Below are the code and all the weights of a small trained network. Each question names an input and a target symbol and asks about switching units off, where a switched-off unit gives its printed mean instead of its output.

import numpy as np


def w(rows, s, z=0):
    codes = np.array(rows[::2]) - 128.0
    scale = np.full(codes.shape[1], s)
    scale[-1] = z or s
    return codes * scale


def f(y):
    return y / 2 * (1 + np.tanh(0.7978845608 * (y + 0.044715 * y**3)))


def softmax(a):
    e = np.exp(a - a.max(-1, keepdims=True))
    return e / e.sum(-1, keepdims=True)


def log_softmax(a):
    a = a - a.max(-1, keepdims=True)
    return a - np.log(np.exp(a).sum(-1, keepdims=True))


def net(x, mask):
    ids = ['αδζηλξω'.index(c) for c in x.split()]
    T = len(ids)
    res = E[ids] + P[:T]
    r = res
    for j in range(2):
        rows = slice(2 * j, 2 * j + 2)
        q, k, v = (r @ M[0][rows].T for M in (Q, K, V))
        z = softmax(np.where(np.tri(T) > 0, q @ k.T / 2**0.5, -1e9)) @ v
        o = O[0][rows]
        res = res + np.where(mask[j], z, o[:, -1]) @ o[:, :-1]
    y = f(res @ A[0][:, :-1].T + A[0][:, -1])
    res = res + np.where(mask[2:26], y, B[0][:, -1]) @ B[0][:, :-1]
    return log_softmax(res[-1] @ U[:, :-1].T + U[:, -1])


Q, K, V, O, A, B = {}, {}, {}, {}, {}, {}
E = w([
[146,118,203,71,66,140],'α',
[89,148,187,148,73,160],'δ',
[115,153,206,127,207,57],'ζ',
[156,94,125,94,118,4],'η',
[124,182,70,19,35,105],'λ',
[243,164,233,59,55,106],'ξ',
[193,194,102,156,83,120],'ω',
],0.015)
P = w([
[178,13,10,145,211,235],'0',
[187,3,154,186,182,165],'1',
[182,32,167,192,159,131],'2',
[170,69,166,183,136,96],'3',
[150,111,140,184,116,72],'4',
[132,147,120,184,96,54],'5',
[110,188,87,180,77,33],'6',
[96,221,55,185,61,21],'7',
[82,249,39,182,42,14],'8',
],0.005)
Q[0] = w([
[95,59,90,119,182,103],'h0',
[141,110,86,131,102,226],'h0',
[132,218,200,114,86,190],'h1',
[7,84,60,207,254,213],'h1',
],0.018)
K[0] = w([
[155,81,118,60,64,98],'h0',
[118,32,111,155,145,198],'h0',
[156,169,149,98,8,89],'h1',
[184,91,138,4,139,213],'h1',
],0.02)
V[0] = w([
[174,208,179,25,222,94],'h0',
[169,199,130,167,26,152],'h0',
[242,249,140,222,171,206],'h1',
[200,86,68,203,159,45],'h1',
],0.014)
O[0] = w([
[140,204,161,111,221,193,196],'h0',
[179,48,135,178,123,105,255],'h0',
[190,170,122,244,103,82,194],'h1',
[107,197,170,99,159,12,173],'h1',
],0.011,0.003)
A[0] = w([
[106,86,83,81,199,58,167],'n0',
[203,95,20,103,239,125,103],'n1',
[118,161,109,114,175,135,66],'n2',
[84,104,49,32,124,155,108],'n3',
[113,177,146,131,182,61,83],'n4',
[126,86,120,100,106,124,83],'n5',
[89,135,175,196,48,160,133],'n6',
[108,207,149,140,185,118,119],'n7',
[113,84,113,159,63,111,108],'n8',
[167,31,88,127,146,150,96],'n9',
[112,122,148,121,202,120,25],'n10',
[123,28,142,146,184,103,171],'n11',
[42,90,128,95,174,149,253],'n12',
[57,59,141,159,183,69,67],'n13',
[149,101,103,108,177,119,107],'n14',
[117,146,8,190,205,197,55],'n15',
[129,187,99,103,60,151,80],'n16',
[173,46,174,167,101,174,104],'n17',
[129,104,35,129,143,88,155],'n18',
[114,158,72,91,40,90,103],'n19',
[62,75,76,51,130,98,44],'n20',
[100,174,146,89,82,156,98],'n21',
[120,63,135,149,97,206,138],'n22',
[40,125,108,148,107,187,150],'n23',
],0.011,0.0059)
B[0] = w([
[113,102,199,135,159,76,186],'n0',
[140,152,200,40,104,139,141],'n1',
[131,118,151,157,73,131,169],'n2',
[171,55,109,191,169,170,163],'n3',
[154,190,107,176,129,144,234],'n4',
[145,132,87,85,138,111,157],'n5',
[198,140,90,56,167,114,236],'n6',
[79,58,54,58,144,134,243],'n7',
[101,92,151,117,46,101,239],'n8',
[207,103,104,101,148,62,192],'n9',
[192,147,110,110,111,165,167],'n10',
[163,75,115,177,147,128,185],'n11',
[81,162,190,180,137,74,184],'n12',
[125,99,58,158,109,173,156],'n13',
[128,113,152,117,92,114,134],'n14',
[76,106,171,128,5,200,138],'n15',
[168,111,164,184,79,84,146],'n16',
[24,141,115,116,115,179,252],'n17',
[91,140,172,100,119,149,148],'n18',
[97,137,117,153,183,155,174],'n19',
[129,188,88,48,58,143,167],'n20',
[186,93,164,136,142,123,166],'n21',
[105,182,148,203,136,151,218],'n22',
[140,126,142,89,108,76,159],'n23',
],0.02,0.015)
U = w([
[45,61,186,94,44,128,91],'α',
[161,253,192,143,48,142,2],'δ',
[39,224,229,64,106,249,169],'ζ',
[23,152,233,51,189,18,185],'η',
[75,113,201,209,172,167,182],'λ',
[207,90,194,50,137,161,101],'ξ',
[122,171,112,108,188,150,57],'ω',
],0.0039,0.0013)

Each question gives the input, a string of symbols that net reads in full, and the target symbol t.
The units are the heads (2 rows each of Q, K, V and O) and the neurons (one row each of A and B). Each row of codes is followed by its name. A weight is (code - 128) times the scale printed after its matrix; where a second scale follows, it is the last column's (O, A, B and U).
mask holds one flag per unit, heads first, then neurons. A switched-off unit (its flag False) gives its mean, the last column of its rows in O or B, instead of its output. The means were averaged over made-up inputs and are rounded, as every weight is.
A unit's drop is (log p(t) with every unit on - log p(t) with that unit switched off) / (log p(t) with every unit on - log p(t) with every unit switched off).
unit that matters most: the unit with the biggest drop
top k neurons: the k neurons with the biggest drops, biggest first
which heads matter: for each layer, one digit per head in row order, 1 if its drop is at least 0.15 and else 0, layers parted by /
input η δ ξ δ ξ ξ, target α: top 4 neurons => [n17 n8 n4 n9]
input η ω δ ζ δ λ ω δ, target ω: unit that matters most => h1
input ξ ξ ξ λ, target ξ: top 3 neurons => [n3 n1 n17]
input η ζ ξ λ ξ ξ ω, target ω: top 2 neurons => [n7 n4]
input δ δ α η δ ξ δ ζ λ, target λ: top 2 neurons => [n6 n16]
input η ξ α δ ξ λ η α, target η: top 2 neurons => [n0 n12]
input λ δ δ δ η ζ δ δ δ, target δ: which heads matter => 01
input λ δ α η ξ ζ, target ξ: which heads matter => 10
input δ δ δ ζ δ α δ, target δ: which heads matter => 11
input α ξ δ ξ δ δ ζ δ, target ζ: top 3 neurons => [n15 n9 n8]
input ζ δ δ δ η ζ, target ω: top 2 neurons => [n7 n4]
input ξ δ α ζ α ζ α, target ω: top 2 neurons => [n7 n8]
input η α ζ η δ α ξ δ, target ξ: top 2 neurons => [n17 n8]
input ξ η η ζ λ η, target λ: which heads matter => 11
input ξ δ λ λ ζ η δ, target η: which heads matter => 01
input ω δ δ ω λ ω, target δ: which heads matter => 11
input ζ η ζ, target ω: top 4 neurons => [n4 n7 n10 n8]
input λ ζ δ δ ω ζ ξ, target ω: top 3 neurons => [n7 n4 n8]
input ζ η ω ξ ξ δ η δ, target η: unit that matters most => h1
input δ ζ ξ η δ λ δ δ ξ, target ξ: which heads matter => 11
input δ ζ δ, target ζ: which heads matter => 01
input ξ ξ ξ ξ η ξ, target η: which heads matter => 01
input δ λ δ ζ, target λ: top 2 neurons => [n6 n9]
